Below is a small trained network, with its code and all its weights. Each question gives an input and a class and asks what happens when units are switched off, that is, made to give their printed mean instead of their output.

import numpy as np


def w(rows, s, z=0):
    codes = np.array(rows[::2]) - 128.0
    scale = np.full(codes.shape[1], s)
    scale[-1] = z or s
    return codes * scale


def norm(h):
    return h / np.sqrt((h * h).mean(-1, keepdims=True) + 1e-5)


def f(y):
    return np.maximum(y, 0)


def log_softmax(a):
    a = a - a.max(-1, keepdims=True)
    return a - np.log(np.exp(a).sum(-1, keepdims=True))


def net(x, mask):
    res = np.array(x, float).reshape(1, 8) / 4 @ E
    u = 0
    for l in range(4):
        y = f(norm(res) @ A[l][:, :-1].T + A[l][:, -1])
        res = res + np.where(mask[u : u + 9], y, B[l][:, -1]) @ B[l][:, :-1]
        u += 9
    return log_softmax(norm(res)[-1] @ U[:, :-1].T + U[:, -1])


A, B = {}, {}
E = w([
[58,65,71,138,129,155,156,111,109,151],'x0',
[109,148,102,145,106,68,76,167,72,253],'x1',
[169,89,184,105,141,144,99,111,131,224],'x2',
[203,96,64,164,113,134,61,130,32,119],'x3',
[103,117,178,114,226,114,150,73,172,98],'x4',
[165,102,120,172,166,76,152,140,233,121],'x5',
[157,161,8,164,162,92,139,64,150,75],'x6',
[185,99,29,24,94,121,9,137,142,130],'x7',
],0.0067)
A[0] = w([
[78,138,38,170,80,133,122,86,155,146,125],'0.n0',
[96,175,105,75,87,128,103,161,71,72,3],'0.n1',
[129,111,164,190,242,109,149,105,164,150,57],'0.n2',
[173,171,76,153,89,92,61,183,102,215,142],'0.n3',
[114,167,104,201,97,175,143,133,116,187,41],'0.n4',
[125,132,173,120,2,176,160,170,112,124,85],'0.n5',
[139,177,200,192,111,83,176,166,161,48,147],'0.n6',
[144,73,146,100,110,135,87,126,196,61,243],'0.n7',
[227,135,92,139,145,143,87,161,111,103,147],'0.n8',
],0.0086,0.0021)
B[0] = w([
[120,189,3,220,95,84,205,148,101,113,189],'0.n0',
[144,59,121,137,221,57,153,109,126,170,177],'0.n1',
[187,115,159,162,220,126,130,131,193,161,230],'0.n2',
[86,96,212,39,156,116,51,101,137,204,254],'0.n3',
[143,96,133,84,76,160,72,162,204,139,178],'0.n4',
[83,203,187,64,42,189,60,89,80,190,207],'0.n5',
[171,115,121,91,32,46,251,17,100,113,250],'0.n6',
[109,103,105,54,184,214,99,255,170,167,216],'0.n7',
[194,197,104,60,52,233,147,98,72,26,218],'0.n8',
],0.0068,0.0067)
A[1] = w([
[100,142,110,153,160,120,187,102,142,196,71],'1.n0',
[49,154,104,113,137,167,184,78,125,50,97],'1.n1',
[135,70,147,60,154,127,135,101,120,113,52],'1.n2',
[144,161,100,134,158,116,60,59,97,106,42],'1.n3',
[173,148,2,147,129,175,82,127,94,121,184],'1.n4',
[146,93,121,210,120,116,183,64,176,118,90],'1.n5',
[53,155,86,145,190,169,121,144,120,160,3],'1.n6',
[126,116,106,141,195,61,71,133,143,77,147],'1.n7',
[93,152,175,117,80,146,169,76,127,75,122],'1.n8',
],0.0084,0.0022)
B[1] = w([
[126,83,73,249,161,153,90,17,150,104,200],'1.n0',
[174,251,109,119,123,97,119,196,122,150,207],'1.n1',
[196,240,129,187,153,193,111,60,147,197,192],'1.n2',
[40,197,254,149,41,165,170,101,94,162,171],'1.n3',
[102,118,126,186,48,240,191,76,182,57,254],'1.n4',
[156,75,202,157,115,109,153,224,152,156,237],'1.n5',
[64,130,106,162,90,183,119,28,159,108,150],'1.n6',
[55,161,145,87,84,208,150,136,29,189,170],'1.n7',
[76,51,210,157,109,32,157,110,88,141,220],'1.n8',
],0.007,0.0052)
A[2] = w([
[111,125,76,141,92,158,143,157,153,60,80],'2.n0',
[162,50,103,97,93,82,27,255,154,186,24],'2.n1',
[114,127,94,128,173,45,193,105,152,107,98],'2.n2',
[126,139,165,136,165,76,141,157,146,67,11],'2.n3',
[175,189,162,162,175,69,210,224,142,110,72],'2.n4',
[147,135,114,67,171,102,141,112,143,167,3],'2.n5',
[222,125,89,102,92,134,74,76,67,85,130],'2.n6',
[140,137,145,161,90,165,134,88,19,125,79],'2.n7',
[197,102,124,83,73,88,115,168,101,71,74],'2.n8',
],0.0079,0.0015)
B[2] = w([
[149,153,112,154,131,73,95,210,182,29,197],'2.n0',
[126,181,66,133,198,119,46,132,133,125,214],'2.n1',
[135,130,188,180,177,132,137,108,79,82,209],'2.n2',
[203,77,124,130,184,109,155,132,151,139,164],'2.n3',
[183,2,218,137,208,23,213,68,199,128,237],'2.n4',
[152,95,131,131,170,69,87,106,71,149,164],'2.n5',
[159,157,210,137,74,62,218,186,132,102,229],'2.n6',
[80,128,212,110,109,84,168,155,181,188,254],'2.n7',
[66,75,134,87,121,102,92,90,81,57,174],'2.n8',
],0.0076,0.0048)
A[3] = w([
[71,153,33,148,120,107,135,191,155,2,4],'3.n0',
[168,105,161,51,185,163,81,214,151,162,37],'3.n1',
[197,176,101,33,159,144,122,118,230,80,251],'3.n2',
[124,198,86,187,161,142,138,154,59,152,7],'3.n3',
[101,128,160,186,209,83,103,107,84,191,148],'3.n4',
[138,131,143,158,172,207,195,95,196,167,61],'3.n5',
[174,7,161,212,166,168,155,86,150,132,38],'3.n6',
[95,131,158,64,188,203,25,159,142,159,74],'3.n7',
[172,68,51,80,66,74,125,160,152,87,126],'3.n8',
],0.0073,0.0015)
B[3] = w([
[138,158,134,158,145,217,167,175,149,81,189],'3.n0',
[89,159,76,207,116,155,126,166,90,162,217],'3.n1',
[100,113,54,202,172,130,72,217,51,120,236],'3.n2',
[96,106,148,30,65,188,110,168,211,105,136],'3.n3',
[43,124,2,118,209,195,169,55,87,16,229],'3.n4',
[195,212,152,98,168,97,148,190,166,199,222],'3.n5',
[175,45,58,203,210,11,198,232,69,126,254],'3.n6',
[170,158,34,33,188,59,107,190,108,213,245],'3.n7',
[84,199,138,194,73,234,97,154,171,116,168],'3.n8',
],0.0066,0.0057)
U = w([
[74,134,243,74,11,107,142,106,77,143,133],'0',
[173,55,177,205,207,57,223,154,162,92,153],'1',
[95,72,94,138,132,89,42,6,125,88,3],'2',
[120,152,99,69,186,125,8,205,83,208,160],'3',
[112,184,88,186,79,212,147,203,156,15,133],'4',
],0.011,0.0051)

Each question gives the input, the list of numbers given to net, and the class t.
The units are the neurons (one row each of A and B). Each row of codes is followed by its name. A weight is (code - 128) times the scale printed after its matrix; where a second scale follows, it is the last column's (A, B and U).
mask holds one flag per neuron, layer by layer. A switched-off neuron (its flag False) gives its mean, the last column of its row in B, instead of its output. The means were averaged over made-up inputs and are rounded, as every weight is.
A unit's drop is (log p(t) with every unit on - log p(t) with that unit switched off) / (log p(t) with every unit on - log p(t) with every unit switched off).
The circuit of an input: a set's keep is (log p(t) with only the set's units on - log p(t) with every unit switched off) / (log p(t) with every unit on - log p(t) with every unit switched off). Starting from the 12 units with the biggest drops (on a tie, the unit counted first), units are removed one at a time, each time the one whose removal leaves the highest keep (on an exact tie, the one counted first), for as long as the keep stays at least 0.8.
circuit, biggest first: the units of the circuit, biggest drop first
unit that matters most: the unit with the biggest drop
top k neurons: the k neurons with the biggest drops, biggest first
top k neurons in layer l: the k neurons of layer l with the biggest drops, biggest first
drop when u is switched off: that unit's drop, to one decimal
input [4,7,-7,-2,-3,-6,8,7], class 4: circuit, biggest first	1.n4
input [7,7,5,-8,-2,-5,-8,0], class 3: top 2 neurons	0.n6, 3.n7
input [-7,-3,-6,-8,-3,0,-6,3], class 0: top 2 neurons	0.n6, 0.n5
input [2,-6,8,5,-7,3,-8,-1], class 3: circuit, biggest first	0.n6, 2.n1
input [-6,-7,5,-1,3,-2,-4,0], class 3: top 2 neurons in layer 0	0.n7, 0.n0
input [0,8,4,4,2,8,-5,-5], class 3: top 2 neurons	0.n3, 0.n6
input [-6,-1,1,0,-6,-6,4,8], class 0: top 2 neurons	0.n8, 0.n3
input [-8,1,7,8,4,-3,1,7], class 0: top 4 neurons	0.n8, 2.n6, 1.n3, 1.n4
input [8,-7,7,4,5,1,3,1], class 3: top 3 neurons	0.n7, 0.n6, 2.n4
input [8,4,8,-4,-4,6,-7,-6], class 3: top 2 neurons in layer 1	1.n4, 1.n8
input [8,8,-2,0,2,-1,8,3], class 4: top 2 neurons	0.n0, 1.n4
input [7,-2,2,-1,-5,5,-1,-2], class 4: top 2 neurons in layer 2	2.n4, 2.n0
input [2,-5,-6,1,-7,4,-8,5], class 3: top 2 neurons	0.n5, 0.n7
input [0,5,1,4,4,-1,5,0], class 0: unit that matters most	0.n3
input [5,-7,4,2,-7,3,7,-4], class 4: top 2 neurons in layer 3	3.n8, 3.n0
input [-6,4,-4,7,-1,3,4,3], class 0: top 2 neurons	0.n3, 1.n3
input [-5,1,-8,5,0,7,4,1], class 4: drop when 0.n5 is switched off	0.0
input [6,8,5,1,6,-2,7,1], class 2: drop when 0.n0 is switched off	0.2
input [5,1,2,6,-3,-1,1,4], class 0: drop when 0.n3 is switched off	0.6
input [-5,-6,1,-4,-7,4,4,2], class 4: unit that matters most	0.n7
input [-7,-8,3,7,-1,-4,2,2], class 4: drop when 0.n7 is switched off	0.1
